Where the symbols take the points:
vopi θ bagi
vopi χ damo
vopi ξ fote
vopi π napa
vopi β mida
vopi τ fora
tato χ kezu
tato ξ sobi
tato π rara
tato β zuku
tato τ ruba
nena θ kano
nena ξ pali
nena β beve
nena τ savi
tona θ fora
tona χ mida
tona ξ zari
tona π kuli
tona β fefo
goko θ moza
goko χ pezo
goko ξ mida
goko π kova
goko β kupe
goko τ nami
tuge θ gezo
tuge χ zono
tuge ξ susu
tuge τ somi
napa θ kilu
napa χ safe
napa ξ sabi
napa β sefi
napa τ lili
fote θ zuku
fote χ revi
fote ξ rara
fote π sabi
fote β kilu
fote τ riki
tezu θ fire
tezu χ nale
tezu ξ gosa
tezu π susu
tezu β gezo
tezu τ degi
lelu χ fumi
lelu ξ kezu
lelu π revi
lelu β degu
lelu τ fube
bulu χ bufu
bulu ξ losu
bulu π puze
bulu β tone
bulu τ latu
dugu θ tone
dugu χ gebo
dugu ξ puze
dugu π suke
dugu β rabu
dugu τ tido
kufa θ refu
kufa ξ gebo
kufa π nena
kufa β susi
kufa τ leba
tipe θ kado
tipe χ lupe
tipe ξ nami
tipe π vozo
tipe β dopo
gagi θ guna
gagi ξ luda
gagi π biku
gagi β pali
gagi τ kugu
luda θ fevo
luda ξ susi
luda π podo
luda β lusi
luda τ diga
tebi θ sena
tebi χ rupa
tebi ξ bagi
tebi π mida
tebi β moza
tebi τ dubo
sefi θ napa
sefi χ somi
sefi ξ doza
sefi τ kuli
susu θ zume
susu χ pelo
susu ξ mozo
susu τ regi
rabu θ dugu
rabu χ kano
rabu ξ kugu
rabu π somu
rabu β savi
rabu τ gosa
kupe θ goko
kupe χ tafo
kupe ξ tove
kupe β fole
kupe τ dipe
defa χ lata
defa ξ goti
defa π leba
defa β riro
defa τ fumi
nobi θ kani
nobi χ loko
nobi ξ safe
nobi β zufa
nobi τ tove
zume θ gosa
zume χ savi
zume ξ pidu
zume β susu
zume τ neli
gezo θ tezu
gezo χ fave
gezo ξ zume
gezo β tuge
gezo τ safe
degi θ revi
degi χ tezu
degi ξ pifi
degi π regi
degi β safe
degi τ kilu
fevo θ toku
fevo ξ kufa
fevo π luna
fevo β luda
fevo τ tota
zono θ fave
zono χ podo
zono ξ pelo
zono τ tuge
fire θ debo
fire χ leba
fire ξ tido
fire π zume
fire β tezu
fire τ revi
gomo θ mula
gomo χ puze
gomo ξ tiso
gomo π loko
gomo β memu
gomo τ sesa
zaka θ fumi
zaka χ riro
zaka ξ debo
zaka π tezu
zaka β tiso
zaka τ degu
safe θ degi
safe χ gezo
safe ξ neli
safe β somi
safe τ napa
gosa θ tido
gosa χ rabu
gosa ξ memu
gosa π mozo
gosa β zume
gosa τ pifi
loko θ roza
loko χ sako
loko ξ gezo
loko β vazu
loko τ nobi
debo θ gupi
debo χ pami
debo ξ gesi
debo π gosa
debo β fire
debo τ basi
doza θ sabi
doza χ regi
doza ξ fole
doza τ fima
losu χ zita
losu ξ defa
losu π tota
losu β kobu
losu τ mobi
tove θ mida
tove χ nobi
tove ξ napa
tove β kova
tove τ fefo
pifi θ pego
pifi χ gosa
pifi ξ pezo
pifi π ludu
pifi β neli
pifi τ lupe
degu θ lelu
degu χ zaka
degu ξ basi
degu π degi
degu β damo
degu τ bagi
fima θ dopo
fima χ doza
fima ξ vozo
kezu χ gupi
kezu ξ pave
kezu π pego
kezu β basi
kezu τ tato
puze θ kobu
puze χ guna
puze ξ tota
puze π sako
puze β kugu
puze τ gomo
goti χ beva
goti ξ bulu
goti π dugu
goti β pami
goti τ gupi
somu θ suke
somu χ nere
somu ξ giku
somu τ mozo
regi θ neli
regi χ susu
regi ξ ludu
regi τ doza
zuku θ tato
zuku χ basi
zuku ξ lazo
zuku π lupe
zuku β fote
zuku τ veli
tone θ bulu
tone χ refo
tone ξ kobu
tone π kugu
tone β dugu
tone τ gesi
tido θ gesi
tido χ dugu
tido ξ gomo
tido π pidu
tido β gosa
tido τ pego
sobi χ pave
sobi ξ sena
sobi π moza
sobi β lazo
sobi τ gaga
mula θ mobi
mula χ kobu
mula ξ zaka
mula π roza
mula β gomo
mula τ rupa
tota θ riro
tota χ fevo
tota ξ leba
tota π fave
tota β diga
tota τ tiso
fave θ nale
fave χ luna
fave ξ savi
fave β zono
fave τ gezo
bagi θ fube
bagi χ degu
bagi ξ zuku
bagi π kilu
bagi β vopi
bagi τ gelo
pali θ gagi
pali ξ lusi
pali β nere
pali τ suke
gaga χ sobi
gaga ξ sofo
gaga π kugo
gaga β pava
fora θ gelo
fora χ vopi
fora ξ riki
fora π lili
fora β tona
tiso θ zaka
tiso χ tota
tiso ξ fire
tiso π gezo
tiso β roza
tiso τ damo
sofo χ sena
sofo ξ lobe
sofo π fora
sofo β dubo
zita ξ lata
zita π fevo
zita β ramo
zita τ losu
sesa θ rupa
sesa χ gomo
sesa ξ damo
sesa π nobi
sesa β pezo
sesa τ moza
luna θ susi
luna ξ nena
luna β podo
luna τ fave
dubo θ sofo
dubo χ tebi
dubo ξ gelo
dubo π tona
dubo β kugo
lusi θ luda
lusi ξ luna
lusi β biku
lusi τ sako
leru θ fefo
leru χ kova
leru ξ kuli
podo θ luna
podo ξ beve
podo τ zono
pami θ goti
pami χ refu
pami ξ tone
pami π rabu
pami β leba
pami τ debo
dopo θ tipe
dopo χ sabi
dopo ξ dipe
dopo β fima
kani θ damo
kani χ roza
kani ξ degi
kani π somi
kani β nobi
kani τ mida
fefo θ tona
fefo χ tove
fefo ξ lili
fefo β leru
ludu θ tafo
ludu χ mozo
ludu ξ zufa
ludu τ fole
mozo θ pidu
mozo χ somu
mozo ξ vazu
mozo τ ludu
veli θ ruba
veli χ zuku
veli ξ pava
veli π tipe
veli β riki
kugo θ dubo
kugo χ moza
kugo ξ fora
kugo π fefo
kugo β nami
kova θ tove
kova χ zufa
kova ξ sefi
kova τ leru
zari θ riki
zari χ kilu
zari ξ tipe
zari π fima
zari β lili
sena χ zata
sena ξ fube
sena π vopi
sena β tebi
sena τ sofo
kado θ pava
kado χ rara
kado ξ kugo
kado π dipe
kado β tipe
pelo θ savi
pelo χ beve
pelo ξ somu
pelo τ susu
leba θ pami
leba χ kufa
leba ξ dugu
leba π savi
leba β nale
leba τ fire
moza θ tebi
moza χ sesa
moza ξ vopi
moza π tove
moza β goko
moza τ kugo
nale θ leba
nale χ susi
nale ξ rabu
nale π pelo
nale β fave
nale τ tezu
fole θ kupe
fole χ ludu
fole ξ kova
fole τ vozo
dipe θ nami
dipe χ kupe
dipe ξ fefo
dipe β vozo
lupe θ rara
lupe χ pifi
lupe ξ goko
lupe π fole
lupe β sabi
lupe τ tipe
pidu θ memu
pidu χ suke
pidu ξ loko
pidu β mozo
pidu τ tafo
bufu ξ zita
bufu π guna
bufu β refo
bufu τ bulu
pezo θ sesa
pezo χ memu
pezo ξ kani
pezo π zufa
pezo β tafo
pezo τ goko
lobe χ fube
lobe ξ ruba
lobe π riki
lobe β gelo
rara θ lazo
rara χ pego
rara ξ moza
rara π kupe
rara β lupe
rara τ kado
kilu θ fote
kilu χ degi
kilu ξ lupe
kilu π doza
kilu β napa
kilu τ zari
memu θ gomo
memu χ kugu
memu ξ roza
memu π vazu
memu β pidu
memu τ pezo
kuli θ lili
kuli χ sefi
kuli ξ fima
zata χ mobi
zata ξ lelu
zata π damo
zata β rupa
zata τ sena
beva ξ bufu
beva π gebo
beva β refu
beva τ goti
susi θ kufa
susi ξ kano
susi π beve
susi β luna
susi τ nale
lazo θ sobi
lazo χ divo
lazo ξ tebi
lazo π goko
lazo β rara
lazo τ pava
nami θ kugo
nami χ goko
nami ξ tona
nami π leru
nami β dipe
pave χ latu
pave ξ zata
pave π sesa
pave β divo
pave τ sobi
neli θ pifi
neli χ zume
neli ξ tafo
neli β regi
neli τ sabi
roza θ tiso
roza χ diga
roza ξ tezu
roza π tuge
roza β loko
roza τ kani
kobu θ losu
kobu χ ramo
kobu ξ riro
kobu π diga
kobu β puze
kobu τ mula
revi θ basi
revi χ fire
revi ξ pego
revi π neli
revi β degi
revi τ fote
ruba χ tato
ruba ξ gaga
ruba π kado
ruba β veli
sako θ diga
sako χ lusi
sako ξ fave
sako β giku
sako τ loko
giku θ sako
giku χ biku
giku ξ zono
giku τ vazu
gelo θ lobe
gelo χ bagi
gelo ξ veli
gelo π zari
gelo β fora
lata ξ beva
lata π kufa
lata β toku
lata τ defa
vozo θ dipe
vozo χ fole
vozo ξ leru
toku θ lata
toku ξ refu
toku π susi
toku β fevo
toku τ riro
fumi χ defa
fumi ξ gupi
fumi π fire
fumi β zaka
fumi τ lelu
kugu θ puze
kugu χ gagi
kugu ξ diga
kugu π giku
kugu β suke
kugu τ memu
basi θ kezu
basi χ debo
basi ξ divo
basi π pifi
basi β revi
basi τ zuku
mida θ vopi
mida χ kani
mida ξ kilu
mida π sefi
mida β tove
mida τ tona
somi θ safe
somi χ tuge
somi ξ regi
somi τ sefi
lili θ zari
lili χ napa
lili ξ dopo
lili β kuli
beve θ nena
beve ξ nere
beve τ pelo
savi θ rabu
savi χ nena
savi ξ suke
savi β pelo
savi τ zume
diga θ tota
diga χ luda
diga ξ nale
diga π zono
diga β sako
diga τ roza
riki θ veli
riki χ fote
riki ξ kado
riki π dopo
riki β zari
guna θ ramo
guna ξ fevo
guna π lusi
guna β gagi
guna τ puze
pego θ divo
pego χ tido
pego ξ sesa
pego π tafo
pego β pifi
pego τ rara
zufa θ nobi
zufa χ vazu
zufa ξ somi
zufa τ kova
riro θ defa
riro χ toku
riro ξ pami
riro π nale
riro β tota
riro τ zaka
nere θ pali
nere ξ biku
nere τ somu
divo θ pave
divo χ gesi
divo ξ rupa
divo π pezo
divo β pego
divo τ lazo
refu θ beva
refu ξ refo
refu π kano
refu β kufa
refu τ pami
latu χ bulu
latu ξ mobi
latu π gomo
latu β gesi
latu τ pave
suke θ kugu
suke χ pali
suke ξ sako
suke β somu
suke τ pidu
fube χ lelu
fube ξ tato
fube π fote
fube β bagi
fube τ lobe
biku θ lusi
biku ξ podo
biku τ giku
pava θ gaga
pava χ lazo
pava ξ dubo
pava π nami
pava β kado
gupi χ goti
gupi ξ latu
gupi π tido
gupi β debo
gupi τ kezu
damo θ degu
damo χ tiso
damo ξ revi
damo π safe
damo β kani
damo τ vopi
refo θ bufu
refo ξ ramo
refo π gagi
refo β gebo
refo τ tone
mobi χ losu
mobi ξ fumi
mobi π tiso
mobi β mula
mobi τ zata
ramo θ zita
ramo ξ toku
ramo π luda
ramo β guna
ramo τ kobu
vazu θ loko
vazu χ giku
vazu ξ tuge
vazu τ zufa
gebo θ refo
gebo ξ guna
gebo π pali
gebo β kano
gebo τ dugu
tafo θ pezo
tafo χ pidu
tafo ξ nobi
tafo β ludu
tafo τ kupe
rupa θ zata
rupa χ mula
rupa ξ degu
rupa π kani
rupa β sesa
rupa τ tebi
sabi θ lupe
sabi χ neli
sabi ξ kupe
sabi β doza
sabi τ dopo
kano θ gebo
kano ξ gagi
kano π nere
kano β nena
kano τ rabu
gesi θ latu
gesi χ tone
gesi ξ mula
gesi π memu
gesi β tido
gesi τ divo

In the rows, 165 means zero.

The rows follow the links: the fewer symbols apart two points are, the more alike their rows tend to be.

Each row is also shifted at random along 3 hidden directions that mean nothing.

Some points, each with a row of numbers:
kezu:  118   217   177   125   189   193   190   131    97   207   193   155   158   197   200   175   105   151   167   172   150   166   162   170   161
tipe:  121   177   168   145   155   144   191   137   135   137   225   144   187   154   161   152   191   138   190   174   146   181   177   177   186
neli:  225   154   148   142   160   165   181   127   191   165   185   119   139   165   124   139   217   153   137   186   134   166   195   145   199
riro:  139   151   167   189   181   185   139   203   169   200   113   204   163   170   192   197   121   184   166   148   198   149   135   173   145
kilu:  146   207   165   132   149   138   187   126   115   174   222   135   157   200   172   134   155   170   161   166   136   177   192   154   142
luda:  157   176   123   144   161   140   124   186   188   166   191   202   186   173   179   162   159   168   159   162   188   160   145   174   119
fumi:  186   164   102   137   202   188   157   158   155   191   162   188   165   191   184   186   101   160   101   172   166   152   152   152   155
degu:   55   184    65   153   204   175   183   170   128   202   152   187   143   186   184   186    75   201    63   171   160   190   175   135   163
mida:  171   188   142   157   149   136   177   176   144   151   177   186   163   189   153   144   135   217   137   155   162   190   188   147   150
sako:  141   187   171   162   159   149   117   191   214   183   152   191   142   160   157   152   156   197   191   157   194   167   148   169   130
degi:  144   183   129   148   155   151   170   130   150   217   179   131   124   199   168   143   158   172   117   177   134   172   189   141   151
gagi:   61   165   123   151   192   163   151   190   194   139   187   199   184   127   166   177   161   154   171   164   189   182   137   185   160
tove:  221   128    67   197   133   121   163   178   188   148   148   176   162   182   133   143   183   219    57   154   145   179   208   118   154
rupa:  203   156   142   158   206   205   195   166   154   148   151   172   170   162   148   176   129   177   128   166   163   176   171   153   211
zita:  140   184   141   110   215   188   162   160   147   145   215   199   209   157   187   190   121   119   170   175   182   161   126   196   173
nena:  201   135   207   184   135   150   149   171   206   149   162   146   178   138   158   158   244   136   222   166   170   143   156   182   169
lupe:  226   146   160   163   151   151   197   129   147   140   193   124   171   162   140   150   216   150   150   175   131   173   200   155   201
kado:  135   191   205   141   168   154   198   131   107   128   226   146   200   157   175   172   175   127   216   172   151   175   169   195   181
susu:  158   128   143   194   148   164   156   165   224   185   129   128   128   144   137   149   228   169   133   180   154   163   187   139   184
vopi:  183   191   212   191   147   165   186   193   124   143   144   191   172   183   170   164   121   230   187   138   171   180   183   162   155
toku:  194   164   180   173   165   165   130   187   159   160   161   209   201   176   199   186   141   161   185   152   188   145   133   190   131
divo:  115   148   137   174   191   198   209   143   130   185   146   133   148   165   169   191   154   143   127   182   148   163   179   147   209
gomo:  255   174   202   139   203   210   165   170   207   148   152   174   164   151   139   176   162   163   194   171   185   157   144   177   204
somu:  216   192   222   133   174   174   140   173   233   144   191   169   165   142   137   144   194   165   245   167   190   169   150   192   171
guna:   92   158   125   159   200   174   150   186   185   135   179   202   192   129   174   187   150   147   166   168   191   173   136   189   176
kova:  175   199   215   188   131   139   172   196   171   147   154   170   153   165   150   131   173   233   206   140   176   186   191   153   142
leba:  175   112   148   194   143   160   124   164   178   223   109   167   148   181   192   185   191   144   134   174   165   130   147   157   136
tido:  173   145   129   136   194   198   171   129   178   195   162   136   140   160   157   178   186   119   131   195   146   149   160   153   198
tafo:  246   210   180   106   186   176   178   153   201   131   214   152   158   162   115   130   173   178   190   172   163   186   179   168   201
kupe:  181   141   154   210   150   152   184   193   190   121   134   165   158   138   120   155   197   214   137   153   164   190   199   148   199
nere:  282   121   150   167   143   141   125   177   240   119   171   173   192   140   128   139   237   159   167   164   175   153   162   165   168
fefo:  121   169   111   181   143   117   166   183   160   143   185   190   178   167   159   146   162   205   121   149   160   188   188   151   136
pego:  113   145    98   148   189   186   204   130   148   187   168   116   142   163   155   168   168   141    95   190   130   178   182   138   206
zari:  163   242   257   128   139   125   178   137   104   153   252   156   189   191   186   141   160   155   266   156   156   171   173   193   129
bufu:  167   123   168   187   168   183   164   159   143   166   151   172   199   149   196   206   175   109   169   174   169   137   141   188   180
gosa:  154   133   143   172   178   186   168   151   198   193   134   127   126   147   150   168   206   139   137   189   152   164   172   146   198
lelu:  142   239   181   107   209   192   185   151   109   173   209   188   167   197   188   175    68   172   182   166   172   174   151   176   162
tone:  121   151   117   128   208   190   156   132   164   191   188   153   167   153   188   193   162    96   143   194   165   151   135   175   180
pali:  191   207   226   118   177   160   141   179   205   119   222   185   196   136   147   147   187   150   262   161   198   170   135   209   167
vozo:  148   163   222   216   133   143   174   204   190   114   141   173   173   128   138   151   200   212   215   139   178   189   178   172   178
tona:  152   187   107   140   157   119   159   165   144   140   219   197   196   182   165   146   141   191   127   154   159   184   182   158   136
debo:  225   147   173   162   162   183   156   147   149   216   135   151   150   200   189   178   159   144   144   177   159   133   152   157   160
podo:   40   172   242   229   121   143   148   207   177   191   121   164   138   143   187   158   193   198   249   143   193   168   160   170   124
giku:   74   168    36   138   177   131   122   178   224   197   172   188   133   160   155   145   165   183    75   172   169   184   168   139   123
gupi:  173   119   125   194   173   190   162   159   145   214   107   161   153   186   194   197   145   152    95   179   150   139   163   147   160
kani:  227   196   133   137   169   159   158   159   176   169   174   170   141   196   143   138   132   207   124   163   160   172   194   148   154
beva:  229    91   118   198   153   159   142   161   149   187   136   176   198   184   201   194   182   124   105   174   155   128   153   163   144
kuli:  118   179   147   160   133   117   161   151   155   165   211   156   167   178   163   132   194   172   155   162   144   182   191   157   133
suke:  139   157   133   150   184   173   139   189   233   160   158   176   151   130   137   158   193   170   160   174   188   170   156   164   172
moza:  119   150   141   209   179   176   211   192   149   120   128   172   171   141   139   181   148   210   125   146   165   196   193   155   208
bagi:  213   176   165   169   166   166   185   170   118   152   163   184   184   191   177   166   115   195   141   151   162   174   180   159   162
zume:   61   197   192   149   183   186   176   160   187   189   166   128   115   146   149   152   180   160   214   178   164   175   164   167   182
ramo:  198   130   100   144   199   174   145   168   185   134   182   201   215   148   165   186   168   124   129   175   170   154   138   180   177
refu:  185   137   169   178   153   157   145   154   142   188   159   175   191   180   212   185   172   126   173   169   164   135   143   177   135
susi:  180   136   157   177   128   132   121   162   177   185   164   165   184   179   185   164   206   140   171   165   165   143   154   174   121

The symbols that take the first to the second take the third to the fourth, perhaps in another order. What is the fourth?
Answers are names.
 249   134   126   159   201   198   167   175   218   154   129   174   157   150   132   175   170   159   121   174   172   158   159   157   208
to  140   177   153   151   169   179   152   141   151   234   150   148   127   190   193   169   145   149   144   184   158   147   166   154   141
as  220   109   171   180   149   155   143   159   196   151   171   152   190   146   163   168   241   108   187   173   163   133   150   178   172
to luda

 127   188   191   169   140   152   151   165   195   215   150   139   117   174   163   142   187   188   194   165   167   163   171   155   138
to  128   219   196   109   179   174   161   133   200   182   209   128   128   154   137   131   188   143   217   182   160   177   169   170   175
as  156   196   239   170   135   140   180   150   102   156   205   159   190   193   197   162   153   156   231   154   154   160   170   188   138
to kado

 191   144   150   189   167   183   182   148   126   202   128   154   160   192   189   189   140   162   110   170   143   147   175   148   171
to  194   125   197   218   131   165   203   152   156   140   135   125   165   155   150   159   216   174   161   159   138   174   201   151   207
as  118   155    96   170   173   170   184   136   124   223   148   146   135   197   189   183   133   164    71   180   134   161   189   130   156
to sabi

 239   122   158   192   195   213   169   180   176   161   107   176   175   161   160   202   154   161   132   165   172   147   150   168   208
to  166   147   164   190   199   207   203   180   145   155   119   176   166   159   162   194   129   183   135   160   171   172   162   157   211
as  299   171   187   121   192   195   156   163   232   141   174   164   166   155   121   151   178   164   190   175   176   158   158   173   206
to pezo

 120   179   160   119   188   178   148   133   190   186   203   149   157   146   165   162   194   105   193   193   168   157   146   181   172
to  300   168   115   100   193   175   149   146   239   145   205   157   158   161   114   134   197   150   139   186   163   158   172   162   188
as  146   182   156   124   186   175   140   134   136   219   192   164   168   194   206   177   134   111   165   182   161   142   136   176   135
to tido

 237   103   156   194   176   206   169   150   166   182   115   148   169   166   166   197   186   131   123   183   150   143   159   159   201
to  159   162   168   151   182   188   206   133   143   177   163   122   145   166   155   168   170   142   148   183   142   168   181   150   216
as  168   175   150   166   181   183   143   193   185   200   126   188   138   185   170   170   118   206   140   159   183   165   156   157   146
to nobi

 143   204   210   197   144   152   187   201   143   146   144   182   156   174   161   156   132   237   190   138   178   193   190   157   149
to   92   183   148   135   161   131   191   137   145   138   232   141   175   150   154   143   191   145   183   171   149   193   183   173   170
as  162   133   105   162   147   135   127   149   158   193   180   171   179   183   200   174   184   119   131   176   154   145   150   170   122
to kugu

 302   121   197   214   124   159   182   145   117   167   135   152   183   203   181   170   182   165   137   162   139   143   192   148   169
to  225   160   160   142   170   187   151   133   149   220   161   154   155   199   187   174   147   130   138   185   152   129   157   160   155
as  138   149   112   178   144   140   187   140   114   189   171   149   157   193   185   165   155   170    93   165   131   172   199   138   157
to fire

 242   162   170   162   162   153   184   168   181   110   181   158   172   153   116   139   197   195   163   156   154   187   196   157   195
to  144   165   122   156   154   133   170   168   186   114   205   170   178   146   126   140   193   182   149   160   159   197   184   160   171
as  233   137   207   185   155   166   208   139   136   139   170   126   181   163   154   165   198   147   174   165   138   162   190   164   210
to tipe

 205   203   162   133   186   179   170   158   150   177   167   178   154   198   162   155   110   202   146   158   171   174   171   154   156
to  223   224   194   133   154   144   174   161   142   135   214   178   175   201   153   136   130   207   188   152   157   183   186   168   147
as  222   166   196   173   178   188   144   181   162   183   136   201   184   180   196   194   128   164   193   159   192   136   133   184   152
to zaka

 142   171   107   137   146   121   169   127   103   169   235   158   193   193   194   160   155   140   119   174   134   170   185   159   135
to  226   129   200   234   120   161   187   168   113   174   110   156   174   193   183   179   170   181   153   154   141   151   190   153   164
as  220   163   189   162   137   153   135   152   197   212   148   140   124   187   157   140   199   169   170   173   154   153   176   149   142
to nale

 183   129   188   194   144   156   197   148   129   125   176   148   203   153   170   175   203   139   172   169   146   165   177   174   188
to  163   134   164   183   182   199   206   148   138   180   129   134   151   161   168   189   161   149   136   180   146   164   177   151   212
as  204   193   155   103   230   212   177   147   173   161   192   175   171   169   158   181   123   140   173   179   174   164   138   179   201
to zita

 160   181   163   159   151   141   128   191   222   178   159   183   145   162   151   145   178   193   183   154   185   171   157   157   126
to  176   207   206   138   164   159   123   184   212   182   179   184   154   164   160   141   158   183   223   157   198   161   141   183   128
as  256   153   156   162   175   172   116   185   200   180   143   198   172   180   177   174   154   165   156   161   183   140   134   170   136
to riro

 205   150   220   206   153   163   137   209   160   159   124   205   199   170   196   192   147   176   207   146   202   140   131   190   137
to   67   155    27   124   155   113   126   137   184   205   222   165   158   176   183   146   182   125    82   182   145   169   167   150   111
as  156   159   182   143   184   176   161   145   146   160   197   159   196   156   187   188   174   101   209   180   166   146   133   196   176
to pali

 219   161   136   168   172   170   187   156   118   151   166   184   187   187   182   178   121   181   107   164   156   163   173   159   161
to  148   159   149   170   168   181   183   145   118   206   148   153   153   197   193   187   126   155   124   175   146   158   166   150   164
as  174   159    94   115   218   188   147   168   204   159   191   190   183   146   155   178   154   129   131   183   178   163   132   177   178
to fevo

 126   149   175   181   168   191   168   153   195   194   129   125   123   146   149   174   200   148   165   185   159   159   167   147   198
to  231   210   162   116   179   159   128   163   210   181   191   171   139   185   141   127   149   189   177   168   172   166   161   161   141
as  177   160   175   174   145   140   181   144   102   160   184   164   192   195   197   178   150   144   158   170   143   155   169   166   147
to kugo

